Here is a tiny trained network, its code and every weight. The questions are about switching its units off for an input and a target symbol, where a switched-off unit gives its printed mean instead of its output.

import numpy as np


def w(rows, s, z=0):
    codes = np.array(rows[::2]) - 128.0
    scale = np.full(codes.shape[1], s)
    scale[-1] = z or s
    return codes * scale


def softmax(a):
    e = np.exp(a - a.max(-1, keepdims=True))
    return e / e.sum(-1, keepdims=True)


def log_softmax(a):
    a = a - a.max(-1, keepdims=True)
    return a - np.log(np.exp(a).sum(-1, keepdims=True))


def net(x, mask):
    ids = ['ΘΞΩαβδεζηλμτψ'.index(c) for c in x.split()]
    T = len(ids)
    res = E[ids] + P[:T]
    u = 0
    for l in range(2):
        r = res
        for j in range(3):
            rows = slice(3 * j, 3 * j + 3)
            q, k, v = (r @ M[l][rows].T for M in (Q, K, V))
            z = softmax(np.where(np.tri(T) > 0, q @ k.T / 3**0.5, -1e9)) @ v
            o = O[l][rows]
            res = res + np.where(mask[u + j], z, o[:, -1]) @ o[:, :-1]
        u += 3
    return log_softmax(res[-1] @ U[:, :-1].T + U[:, -1])


Q, K, V, O = {}, {}, {}, {}
E = w([
[139,107,105,110,95,94,57,80,125,139,193,120],'Θ',
[166,71,250,190,167,160,135,153,104,108,116,197],'Ξ',
[127,46,76,121,146,156,168,171,163,116,117,74],'Ω',
[140,64,102,56,157,115,133,220,40,61,129,180],'α',
[40,126,105,88,146,106,117,125,118,180,142,189],'β',
[101,165,193,101,181,144,103,65,174,165,102,94],'δ',
[110,181,119,163,207,115,101,105,186,89,141,118],'ε',
[161,93,76,146,21,134,94,154,118,133,233,108],'ζ',
[119,191,140,104,194,174,81,144,108,112,178,98],'η',
[105,136,133,54,57,189,111,156,134,139,140,76],'λ',
[203,120,145,51,131,110,187,149,161,110,160,187],'μ',
[136,133,135,157,79,116,124,48,112,57,124,135],'τ',
[78,105,154,78,128,193,84,154,190,26,118,162],'ψ',
],0.024)
P = w([
[86,92,255,214,129,86,210,196,72,158,23,20],'0',
[48,122,208,124,158,100,152,111,122,161,119,130],'1',
[75,123,203,108,167,84,120,99,129,154,156,139],'2',
[104,132,194,101,168,109,117,100,127,148,158,134],'3',
[112,128,165,88,154,132,113,103,132,138,162,131],'4',
[128,119,159,88,157,140,115,97,123,142,181,143],'5',
[127,125,124,71,148,150,116,91,121,137,177,144],'6',
[158,105,136,80,172,153,115,94,125,131,193,130],'7',
[141,127,73,58,133,180,115,86,132,142,163,141],'8',
[189,98,122,82,182,171,113,86,120,129,210,138],'9',
[174,106,82,74,164,194,107,59,120,137,173,129],'10',
[159,123,34,48,142,214,96,40,124,156,164,147],'11',
[151,82,145,105,219,176,141,97,107,134,217,129],'12',
],0.0086)
Q[0] = w([
[39,200,99,222,76,120,99,159,53,180,130,154],'0.h1',
[176,73,107,112,40,48,80,149,168,162,151,65],'0.h1',
[160,73,122,95,130,131,184,217,161,111,184,46],'0.h1',
[94,162,157,157,30,152,161,124,123,122,213,100],'0.h2',
[153,80,112,105,199,123,83,98,137,105,202,156],'0.h2',
[73,136,152,117,204,201,189,171,136,134,198,120],'0.h2',
[229,119,94,113,72,69,154,84,228,144,142,105],'0.h3',
[110,151,140,126,160,160,156,150,231,193,124,92],'0.h3',
[80,195,131,41,156,166,248,121,144,2,91,150],'0.h3',
],0.0067)
K[0] = w([
[13,105,76,143,66,81,42,148,132,190,128,127],'0.h1',
[105,142,124,139,56,106,118,165,131,98,48,48],'0.h1',
[121,56,112,155,141,122,106,106,159,131,233,95],'0.h1',
[75,137,100,170,78,117,109,154,104,134,153,124],'0.h2',
[123,99,32,92,128,203,105,27,94,118,133,132],'0.h2',
[221,122,83,58,124,152,183,111,146,131,148,128],'0.h2',
[123,137,82,181,120,127,154,94,65,112,116,77],'0.h3',
[34,125,101,117,158,155,195,150,253,213,134,87],'0.h3',
[197,126,54,78,153,241,55,65,147,32,202,231],'0.h3',
],0.0075)
V[0] = w([
[70,177,142,144,59,80,163,112,94,135,38,127],'0.h1',
[132,102,51,178,204,160,219,131,149,141,213,126],'0.h1',
[167,136,117,164,112,136,114,102,126,154,130,164],'0.h1',
[164,118,134,89,166,165,58,159,114,187,134,161],'0.h2',
[2,158,141,192,191,118,34,154,58,107,159,79],'0.h2',
[30,130,135,59,136,146,168,122,156,114,142,136],'0.h2',
[123,161,89,38,123,136,122,193,141,140,132,116],'0.h3',
[120,153,157,122,142,62,161,196,191,133,47,113],'0.h3',
[148,85,100,80,181,126,68,74,121,129,160,89],'0.h3',
],0.0079)
O[0] = w([
[148,59,177,86,214,100,93,215,125,66,119,60,21],'0.h1',
[165,93,94,30,157,170,125,83,122,115,136,191,152],'0.h1',
[99,82,154,130,197,39,89,98,158,134,212,115,111],'0.h1',
[107,108,125,92,153,129,86,34,65,115,95,105,162],'0.h2',
[160,123,174,163,144,58,134,241,150,126,179,93,4],'0.h2',
[62,105,118,129,155,160,182,147,152,123,149,129,187],'0.h2',
[173,94,158,149,113,85,60,110,142,169,104,135,151],'0.h3',
[254,102,49,171,161,130,176,84,147,139,128,166,112],'0.h3',
[171,174,148,137,82,81,167,89,116,40,75,166,156],'0.h3',
],0.0076,0.011)
Q[1] = w([
[82,121,123,209,124,114,51,77,167,168,117,90],'1.h1',
[172,59,99,88,109,70,196,92,119,196,225,147],'1.h1',
[110,203,181,68,147,129,216,118,143,170,48,187],'1.h1',
[97,78,111,90,112,123,89,157,43,206,57,70],'1.h2',
[111,96,111,254,108,151,18,148,76,161,151,82],'1.h2',
[144,203,142,165,173,155,168,123,152,243,110,116],'1.h2',
[218,102,133,105,194,34,117,138,202,205,122,207],'1.h3',
[142,137,139,207,218,159,65,142,118,113,90,90],'1.h3',
[93,75,20,214,116,136,81,142,75,111,160,99],'1.h3',
],0.0066)
K[1] = w([
[100,108,166,163,139,128,87,130,208,165,219,77],'1.h1',
[117,105,65,181,135,147,132,119,96,165,132,114],'1.h1',
[63,141,135,90,140,151,138,19,66,176,75,193],'1.h1',
[124,85,75,47,124,75,125,197,158,175,138,136],'1.h2',
[154,134,226,166,144,151,126,252,162,179,144,98],'1.h2',
[140,170,122,155,203,134,163,118,164,254,116,145],'1.h2',
[86,73,126,168,144,146,145,158,118,160,113,154],'1.h3',
[165,153,178,121,154,136,99,193,169,120,204,73],'1.h3',
[164,106,115,121,140,117,156,238,156,157,168,34],'1.h3',
],0.0083)
V[1] = w([
[132,47,105,134,116,121,193,116,69,1,56,129],'1.h1',
[169,208,202,118,157,25,131,134,129,51,109,91],'1.h1',
[101,180,102,147,152,180,144,165,200,99,97,140],'1.h1',
[111,203,120,139,123,138,60,118,48,191,142,164],'1.h2',
[191,70,150,114,91,139,148,146,110,176,156,85],'1.h2',
[96,133,128,48,63,73,125,89,127,57,200,204],'1.h2',
[41,101,92,125,167,88,166,118,53,196,103,129],'1.h3',
[150,144,130,95,113,82,210,173,103,187,191,82],'1.h3',
[133,128,160,210,154,138,133,149,72,133,67,193],'1.h3',
],0.0074)
O[1] = w([
[55,104,90,157,98,108,86,75,55,76,182,57,159],'1.h1',
[152,166,135,197,150,184,104,2,86,205,112,133,9],'1.h1',
[65,112,93,46,81,113,93,86,106,143,65,171,143],'1.h1',
[194,180,136,97,79,128,114,129,123,94,52,90,151],'1.h2',
[72,108,83,71,65,187,162,136,148,143,120,92,73],'1.h2',
[167,63,83,210,59,204,189,203,91,141,156,115,234],'1.h2',
[45,208,126,186,62,91,129,139,142,208,96,161,130],'1.h3',
[88,113,78,103,84,151,135,127,68,46,31,126,45],'1.h3',
[136,107,156,191,110,211,60,175,141,61,129,160,113],'1.h3',
],0.0073,0.016)
U = w([
[118,41,174,172,83,199,54,121,188,91,113,206,106],'Θ',
[87,86,147,100,87,50,138,77,94,125,150,172,2],'Ξ',
[158,83,168,79,90,74,122,116,106,88,71,158,142],'Ω',
[69,141,76,182,107,103,135,165,114,193,104,215,163],'α',
[118,19,64,146,149,143,248,56,105,160,42,156,192],'β',
[91,142,137,227,64,78,197,66,137,93,156,93,200],'δ',
[148,149,39,191,184,52,155,86,137,38,121,204,147],'ε',
[91,110,110,136,145,141,169,89,85,150,167,141,31],'ζ',
[167,75,117,138,184,93,148,158,125,177,189,112,155],'η',
[148,79,101,114,130,83,109,156,3,107,116,179,114],'λ',
[110,93,159,142,91,112,165,43,163,176,96,142,170],'μ',
[99,246,87,63,214,232,176,173,59,90,180,139,109],'τ',
[98,82,209,64,52,173,142,131,95,189,137,74,63],'ψ',
],0.006,0.0042)

Each question gives the input, a string of symbols that net reads in full, and the target symbol t.
The units are the heads (3 rows each of Q, K, V and O). Each row of codes is followed by its name. A weight is (code - 128) times the scale printed after its matrix; where a second scale follows, it is the last column's (O and U).
mask holds one flag per head, layer by layer. A switched-off head (its flag False) gives its mean, the last column of its rows in O, instead of its output. The means were averaged over made-up inputs and are rounded, as every weight is.
A unit's drop is (log p(t) with every unit on - log p(t) with that unit switched off) / (log p(t) with every unit on - log p(t) with every unit switched off).
The circuit of an input: a set's keep is (log p(t) with only the set's units on - log p(t) with every unit switched off) / (log p(t) with every unit on - log p(t) with every unit switched off). Starting from all 6 units, units are removed one at a time, each time the one whose removal leaves the highest keep (on an exact tie, the one counted first), for as long as the keep stays at least 0.8.
units of the circuit, in order: the units of the circuit, biggest drop first
unit that matters most: the unit with the biggest drop
which heads matter: for each layer, one digit per head in row order, 1 if its drop is at least 0.15 and else 0, layers parted by /
input μ ψ μ μ β μ, target α: which heads matter : 000 / 001
input μ α Ξ Θ, target η: units of the circuit, in order : (0.h2, 1.h1)
input β μ τ Ω τ μ μ η α ζ, target α: unit that matters most : 1.h3
input ζ ψ ζ, target ψ: units of the circuit, in order : (0.h3, 1.h2)
input ζ Ξ η α η μ τ μ ζ, target ψ: units of the circuit, in order : (1.h2, 0.h3)
input μ η τ ψ τ ζ Ω μ μ, target β: units of the circuit, in order : (0.h1, 0.h2, 1.h2)
input Ω μ η μ τ ε η ψ Θ μ μ μ δ, target μ: units of the circuit, in order : (1.h3, 0.h2)
input ε Ξ Θ Θ β μ α τ η ζ ζ, target β: units of the circuit, in order : (0.h2, 1.h1, 1.h3)
input τ μ η λ ζ, target ζ: which heads matter : 111 / 110
input δ ψ μ Θ, target ε: units of the circuit, in order : (0.h3, 1.h2)
input Ω μ μ λ Θ, target λ: which heads matter : 111 / 101
input Ξ η μ μ μ η τ β β τ Ξ μ, target Ω: units of the circuit, in order : (0.h2, 1.h2)
input ε ε δ ζ τ μ Θ, target β: which heads matter : 011 / 101
input Ξ Ξ β α α ψ μ α Θ, target τ: which heads matter : 001 / 010
input μ δ ψ Ω μ η ψ μ, target Ω: units of the circuit, in order : (0.h2, 1.h2, 0.h3)
input η μ μ Θ ψ ε Θ, target μ: which heads matter : 010 / 110
input η μ δ Ω τ μ β τ λ Ω ψ ζ, target μ: unit that matters most : 0.h2
input η μ α ψ τ τ α μ, target δ: units of the circuit, in order : (1.h1, 0.h2, 1.h3)
input ψ η μ η β α μ ψ μ, target η: which heads matter : 010 / 011
input ψ λ μ η μ Ω μ μ, target β: units of the circuit, in order : (1.h2, 0.h2)
input Ξ ψ μ δ η μ μ Ω η Ξ τ μ, target Ξ: which heads matter : 111 / 101
input μ ζ ζ, target η: which heads matter : 111 / 100
input ψ Ω η μ η μ μ β ψ Θ, target Ξ: which heads matter : 110 / 110
input ψ ε μ Ξ Θ α μ, target Θ: which heads matter : 010 / 001
input ψ ψ ζ, target Ξ: unit that matters most : 1.h2
input τ ψ τ ψ Ξ Θ, target ζ: which heads matter : 111 / 110
input μ ψ ζ, target η: unit that matters most : 1.h1
input Θ μ μ Ω η ψ μ μ μ τ τ μ, target τ: which heads matter : 011 / 100
